Here is a tiny trained network, its code and every weight. The questions are about switching its units off for an input and a target symbol, where a switched-off unit gives its printed mean instead of its output.

import numpy as np


def w(rows, s, z=0):
    codes = np.array(rows[::2]) - 128.0
    scale = np.full(codes.shape[1], s)
    scale[-1] = z or s
    return codes * scale


def f(y):
    return y / 2 * (1 + np.tanh(0.7978845608 * (y + 0.044715 * y**3)))


def softmax(a):
    e = np.exp(a - a.max(-1, keepdims=True))
    return e / e.sum(-1, keepdims=True)


def log_softmax(a):
    a = a - a.max(-1, keepdims=True)
    return a - np.log(np.exp(a).sum(-1, keepdims=True))


def net(x, mask):
    ids = ['αεζηθλμξπσψω'.index(c) for c in x.split()]
    T = len(ids)
    res = E[ids] + P[:T]
    u = 0
    for l in range(2):
        r = res
        for j in range(2):
            rows = slice(4 * j, 4 * j + 4)
            q, k, v = (r @ M[l][rows].T for M in (Q, K, V))
            z = softmax(np.where(np.tri(T) > 0, q @ k.T / 4**0.5, -1e9)) @ v
            o = O[l][rows]
            res = res + np.where(mask[u + j], z, o[:, -1]) @ o[:, :-1]
        u += 2
        y = f(res @ A[l][:, :-1].T + A[l][:, -1])
        res = res + np.where(mask[u : u + 4], y, B[l][:, -1]) @ B[l][:, :-1]
        u += 4
    return log_softmax(res[-1] @ U[:, :-1].T + U[:, -1])


Q, K, V, O, A, B = {}, {}, {}, {}, {}, {}
E = w([
[182,175,180,165],'α',
[174,190,184,129],'ε',
[97,90,146,56],'ζ',
[196,166,174,110],'η',
[169,133,180,162],'θ',
[144,247,149,124],'λ',
[174,181,114,109],'μ',
[93,80,110,93],'ξ',
[96,207,132,192],'π',
[12,86,94,15],'σ',
[44,177,134,34],'ψ',
[8,134,138,108],'ω',
],0.012)
P = w([
[190,80,18,93],'0',
[88,143,235,16],'1',
[64,154,198,15],'2',
[45,163,179,18],'3',
[142,35,166,89],'4',
[131,58,196,72],'5',
[114,86,198,61],'6',
[70,146,173,75],'7',
[99,99,202,93],'8',
[68,89,255,125],'9',
[110,80,197,53],'10',
[93,101,175,86],'11',
[131,105,171,125],'12',
],0.0057)
Q[0] = w([
[97,134,94,104],'L0H1',
[83,155,120,184],'L0H1',
[123,114,130,117],'L0H1',
[117,71,158,132],'L0H1',
[142,109,185,136],'L0H2',
[160,138,140,153],'L0H2',
[171,180,125,165],'L0H2',
[250,165,84,227],'L0H2',
],0.024)
K[0] = w([
[101,121,95,124],'L0H1',
[113,163,95,183],'L0H1',
[120,116,131,121],'L0H1',
[105,117,169,128],'L0H1',
[121,155,127,130],'L0H2',
[119,130,154,137],'L0H2',
[118,101,172,170],'L0H2',
[93,119,255,130],'L0H2',
],0.032)
V[0] = w([
[129,90,113,116],'L0H1',
[157,189,68,122],'L0H1',
[198,172,64,79],'L0H1',
[59,97,77,197],'L0H1',
[178,196,231,134],'L0H2',
[183,102,110,24],'L0H2',
[205,1,169,76],'L0H2',
[123,33,210,239],'L0H2',
],0.0095)
O[0] = w([
[105,118,85,177,115],'L0H1',
[129,76,194,143,109],'L0H1',
[59,76,177,214,115],'L0H1',
[246,53,93,102,62],'L0H1',
[185,232,171,35,159],'L0H2',
[124,103,211,202,170],'L0H2',
[215,17,208,144,74],'L0H2',
[248,66,81,1,3],'L0H2',
],0.0096,0.0052)
A[0] = w([
[229,244,181,246,2],'L0N1',
[169,62,79,171,36],'L0N2',
[197,185,192,240,236],'L0N3',
[2,127,148,37,152],'L0N4',
],0.0099,0.0037)
B[0] = w([
[101,87,21,168,180],'L0N1',
[171,79,122,120,128],'L0N2',
[147,147,170,3,201],'L0N3',
[173,91,112,158,249],'L0N4',
],0.016)
Q[1] = w([
[177,92,108,114],'L1H1',
[83,108,110,123],'L1H1',
[113,253,142,104],'L1H1',
[69,130,156,139],'L1H1',
[112,92,59,134],'L1H2',
[135,159,114,147],'L1H2',
[157,134,68,95],'L1H2',
[116,86,152,130],'L1H2',
],0.026)
K[1] = w([
[158,118,86,138],'L1H1',
[73,113,125,144],'L1H1',
[139,252,147,128],'L1H1',
[84,104,170,105],'L1H1',
[47,148,83,141],'L1H2',
[153,155,121,161],'L1H2',
[131,206,141,121],'L1H2',
[98,81,133,116],'L1H2',
],0.024)
V[1] = w([
[142,131,136,133],'L1H1',
[70,177,62,106],'L1H1',
[98,67,121,119],'L1H1',
[95,194,146,104],'L1H1',
[45,159,77,125],'L1H2',
[8,168,196,168],'L1H2',
[119,153,166,90],'L1H2',
[143,117,68,122],'L1H2',
],0.013)
O[1] = w([
[131,132,116,132,105],'L1H1',
[89,135,209,165,254],'L1H1',
[131,103,126,58,170],'L1H1',
[170,98,174,178,160],'L1H1',
[140,39,101,107,224],'L1H2',
[254,76,118,78,135],'L1H2',
[153,150,73,141,146],'L1H2',
[77,109,133,136,161],'L1H2',
],0.013,0.0067)
A[1] = w([
[13,133,99,220,126],'L1N1',
[231,183,199,148,2],'L1N2',
[125,155,105,2,225],'L1N3',
[60,164,183,195,95],'L1N4',
],0.0071,0.005)
B[1] = w([
[157,28,201,140,254],'L1N1',
[1,135,214,118,163],'L1N2',
[134,184,134,213,247],'L1N3',
[210,179,15,63,226],'L1N4',
],0.0098,0.0096)
U = w([
[114,145,123,161,87],'α',
[119,150,134,134,147],'ε',
[159,173,110,136,179],'ζ',
[110,158,156,141,225],'η',
[113,153,121,155,112],'θ',
[145,132,140,255,186],'λ',
[117,134,164,110,14],'μ',
[77,146,123,139,86],'ξ',
[125,116,79,111,220],'π',
[108,143,119,61,153],'σ',
[167,127,143,95,72],'ψ',
[85,111,137,129,1],'ω',
],0.0093,0.0026)

Each question gives the input, a string of symbols that net reads in full, and the target symbol t.
The units are the heads (4 rows each of Q, K, V and O) and the neurons (one row each of A and B). Each row of codes is followed by its name. A weight is (code - 128) times the scale printed after its matrix; where a second scale follows, it is the last column's (O, A, B and U).
mask holds one flag per unit, layer by layer, with each layer's heads first. A switched-off unit (its flag False) gives its mean, the last column of its rows in O or B, instead of its output. The means were averaged over made-up inputs and are rounded, as every weight is.
A unit's drop is (log p(t) with every unit on - log p(t) with that unit switched off) / (log p(t) with every unit on - log p(t) with every unit switched off).
The circuit of an input: a set's keep is (log p(t) with only the set's units on - log p(t) with every unit switched off) / (log p(t) with every unit on - log p(t) with every unit switched off). Starting from all 12 units, units are removed one at a time, each time the one whose removal leaves the highest keep (on an exact tie, the one counted first), for as long as the keep stays at least 0.8.
circuit, biggest first: the units of the circuit, biggest drop first
unit that matters most: the unit with the biggest drop
k most important neurons of layer l: the k neurons of layer l with the biggest drops, biggest first
heads that matter: for each layer, one digit per head in row order, 1 if its drop is at least 0.15 and else 0, layers parted by /
input μ η μ, target ψ: circuit, biggest first : (L1H2, L0N4, L0H2)
input ξ ω ζ ψ ζ η ψ ξ, target ξ: 2 most important neurons of layer 0 : (L0N1, L0N2)
input μ θ ζ, target μ: heads that matter : 11 / 11
input ζ α θ π, target η: unit that matters most : L0N3
input λ μ π π η π ζ σ, target π: circuit, biggest first : (L0N4, L1H1)
input ζ ζ π λ, target η: circuit, biggest first : (L0N3, L0H2, L1H2, L0N2)
input π σ π θ, target λ: 2 most important neurons of layer 1 : (L1N4, L1N2)
input μ ξ ξ π ψ, target μ: 2 most important neurons of layer 0 : (L0N1, L0N4)
input ψ μ π π, target π: heads that matter : 01 / 01
input π σ μ, target λ: circuit, biggest first : (L1H1, L0H2)
input ψ π ξ λ, target π: circuit, biggest first : (L0N1, L0H2, L1H2)
input ψ σ ε π π π ξ ζ ψ, target ψ: circuit, biggest first : (L0H2, L1H2)
input ψ μ μ π σ π ψ π λ ζ η ε ζ, target ψ: 3 most important neurons of layer 0 : (L0N1, L0N3, L0N2)
input π ζ ψ, target π: unit that matters most : L0N4
input λ μ μ ζ η μ ψ η π η σ ξ, target λ: 2 most important neurons of layer 0 : (L0N1, L0N3)
input η ξ θ π π ζ ξ ψ σ ζ, target η: 3 most important neurons of layer 0 : (L0N1, L0N4, L0N3)
input ω α ξ θ π ε λ ζ, target ω: circuit, biggest first : (L0H2, L0N4, L1H2)
input ψ ψ ζ ξ ψ ψ π ω, target ψ: circuit, biggest first : (L0H2, L1H2)
input ψ ω μ, target π: circuit, biggest first : (L0N1, L0H2, L0N4, L1H1)
input μ π λ π, target ψ: circuit, biggest first : (L1H2, L0H2, L0N4)
input λ ψ π λ π ω ξ λ π ψ η ξ, target λ: heads that matter : 11 / 10
input π θ θ ω ξ, target π: circuit, biggest first : (L1H2, L0H2)
input σ η ζ η π ζ, target σ: circuit, biggest first : (L0H2, L1H1, L0N3)
input π σ ψ ζ μ η ψ ψ λ π π ξ, target π: 2 most important neurons of layer 0 : (L0N4, L0N3)
input λ θ ξ π, target ω: circuit, biggest first : (L0N1, L0H2, L1H2)
input π ε ω, target π: circuit, biggest first : (L0N4, L1H2, L1H1)
input θ ζ ε, target ζ: unit that matters most : L1N4
input ζ ψ π ψ ζ, target ζ: unit that matters most : L1H1
